Here is a tiny trained network, its code and every weight. The questions are about switching its units off for an input and a target symbol, where a switched-off unit gives its printed mean instead of its output.

import numpy as np


def w(rows, s, z=0):
    codes = np.array(rows[::2]) - 128.0
    scale = np.full(codes.shape[1], s)
    scale[-1] = z or s
    return codes * scale


def f(y):
    return y / 2 * (1 + np.tanh(0.7978845608 * (y + 0.044715 * y**3)))


def softmax(a):
    e = np.exp(a - a.max(-1, keepdims=True))
    return e / e.sum(-1, keepdims=True)


def log_softmax(a):
    a = a - a.max(-1, keepdims=True)
    return a - np.log(np.exp(a).sum(-1, keepdims=True))


def net(x, mask):
    ids = ['ΔΘΩαβεζηλμξστφψ'.index(c) for c in x.split()]
    T = len(ids)
    res = E[ids] + P[:T]
    q, k, v = (res @ M[0].T for M in (Q, K, V))
    z = softmax(np.where(np.tri(T) > 0, q @ k.T / 3**0.5, -1e9)) @ v
    res = res + np.where(mask[0], z, O[0][:, -1]) @ O[0][:, :-1]
    y = f(res @ A[0][:, :-1].T + A[0][:, -1])
    res = res + np.where(mask[1:13], y, B[0][:, -1]) @ B[0][:, :-1]
    return log_softmax(res[-1] @ U[:, :-1].T + U[:, -1])


Q, K, V, O, A, B = {}, {}, {}, {}, {}, {}
E = w([
[80,51,164,203],'Δ',
[80,49,190,154],'Θ',
[137,162,65,199],'Ω',
[63,158,35,128],'α',
[128,137,208,79],'β',
[88,161,81,107],'ε',
[98,157,83,131],'ζ',
[166,32,124,200],'η',
[86,151,76,124],'λ',
[187,73,128,211],'μ',
[120,130,6,233],'ξ',
[150,166,207,87],'σ',
[100,144,47,175],'τ',
[251,202,126,172],'φ',
[96,125,169,51],'ψ',
],0.018)
P = w([
[219,84,121,27],'0',
[147,246,138,159],'1',
[150,198,127,140],'2',
[140,196,128,155],'3',
[137,194,126,163],'4',
[128,187,121,163],'5',
[117,177,104,156],'6',
[109,176,101,165],'7',
[107,176,98,164],'8',
],0.011)
Q[0] = w([
[62,107,125,217],'h1',
[49,155,142,118],'h1',
[128,246,22,152],'h1',
],0.013)
K[0] = w([
[96,18,34,143],'h1',
[72,74,131,4],'h1',
[220,98,105,60],'h1',
],0.013)
V[0] = w([
[9,119,51,112],'h1',
[193,91,133,216],'h1',
[100,111,163,101],'h1',
],0.015)
O[0] = w([
[252,254,150,168,85],'h1',
[129,45,28,9,2],'h1',
[7,243,97,254,69],'h1',
],0.008,0.002)
A[0] = w([
[184,184,165,174,37],'n1',
[65,182,252,20,127],'n2',
[144,237,37,140,178],'n3',
[82,46,142,80,141],'n4',
[193,141,21,131,135],'n5',
[111,149,135,127,120],'n6',
[93,110,89,123,92],'n7',
[185,112,214,112,53],'n8',
[182,51,168,145,60],'n9',
[122,27,184,116,106],'n10',
[202,185,95,90,2],'n11',
[159,184,74,99,199],'n12',
],0.011,0.0068)
B[0] = w([
[40,60,127,104,209],'n1',
[195,109,54,76,168],'n2',
[177,145,109,111,253],'n3',
[148,130,162,195,203],'n4',
[92,140,190,79,199],'n5',
[124,98,133,160,143],'n6',
[128,117,108,92,161],'n7',
[175,93,105,117,133],'n8',
[112,164,67,97,143],'n9',
[152,168,98,143,171],'n10',
[6,186,108,125,169],'n11',
[173,98,194,155,188],'n12',
],0.013,0.017)
U = w([
[211,101,35,52,172],'Δ',
[124,186,2,112,251],'Θ',
[163,23,217,136,190],'Ω',
[56,178,176,141,64],'α',
[71,140,62,146,50],'β',
[179,130,158,245,192],'ε',
[214,156,155,197,140],'ζ',
[72,62,112,98,70],'η',
[179,176,140,187,147],'λ',
[91,45,108,113,64],'μ',
[114,98,162,61,3],'ξ',
[53,101,92,161,91],'σ',
[220,176,182,129,96],'τ',
[135,82,75,193,68],'φ',
[130,187,90,243,109],'ψ',
],0.0098,0.0054)

Each question gives the input, a string of symbols that net reads in full, and the target symbol t.
The units are the heads (3 rows each of Q, K, V and O) and the neurons (one row each of A and B). Each row of codes is followed by its name. A weight is (code - 128) times the scale printed after its matrix; where a second scale follows, it is the last column's (O, A, B and U).
mask holds one flag per unit, heads first, then neurons. A switched-off unit (its flag False) gives its mean, the last column of its rows in O or B, instead of its output. The means were averaged over made-up inputs and are rounded, as every weight is.
A unit's drop is (log p(t) with every unit on - log p(t) with that unit switched off) / (log p(t) with every unit on - log p(t) with every unit switched off).
The circuit of an input: a set's keep is (log p(t) with only the set's units on - log p(t) with every unit switched off) / (log p(t) with every unit on - log p(t) with every unit switched off). Starting from the 12 units with the biggest drops (on a tie, the unit counted first), units are removed one at a time, each time the one whose removal leaves the highest keep (on an exact tie, the one counted first), for as long as the keep stays at least 0.8.
circuit, biggest first: the units of the circuit, biggest drop first
k most important neurons: the k neurons with the biggest drops, biggest first
drop of u: that unit's drop, to one decimal
input Θ ζ λ φ Ω, target Θ: 4 most important neurons => (n4; n1; n3; n12)
input ξ β τ, target ξ: circuit, biggest first => (h1; n5; n11)
input σ λ Θ Ω, target σ: circuit, biggest first => (h1)
input σ α Θ α μ τ ξ ψ, target Δ: 3 most important neurons => (n2; n11; n1)
input α β ψ Θ Θ β α η, target Δ: 3 most important neurons => (n9; n1; n11)
input φ σ Ω, target φ: circuit, biggest first => (n4; h1; n10)
input ξ Θ η ξ ξ, target ξ: circuit, biggest first => (h1; n5)
input Θ α ξ μ, target Δ: 3 most important neurons => (n9; n8; n1)
input τ η ξ Ω μ σ α ψ α, target τ: circuit, biggest first => (h1; n1; n12)
input α Ω α ε η ξ Ω, target α: circuit, biggest first => (h1; n1; n11)
input ε Θ α η, target Δ: 2 most important neurons => (n9; n11)
input Δ α α, target Δ: 3 most important neurons => (n11; n1; n3)
input φ φ ε, target φ: 3 most important neurons => (n4; n10; n3)
input ψ β α β τ τ σ, target Δ: 2 most important neurons => (n2; n11)
input ξ α β ψ Δ σ Θ Θ σ, target Θ: 2 most important neurons => (n2; n12)
input μ ζ σ ψ ψ τ, target μ: circuit, biggest first => (h1)
input Δ α ψ τ Θ α Θ λ β, target Δ: 2 most important neurons => (n2; n4)
input α φ α ξ ψ, target Δ: 3 most important neurons => (n2; n11; n4)
input φ σ α, target φ: 2 most important neurons => (n4; n10)
input φ τ Δ τ, target φ: most important neuron => (n4)
input ψ α ξ Θ α α, target ψ: drop of n5 => 0.1
input ψ Θ σ Ω Θ α τ, target ψ: drop of n9 => 0.0
input η τ ψ ψ α, target η: drop of h1 => 2.0
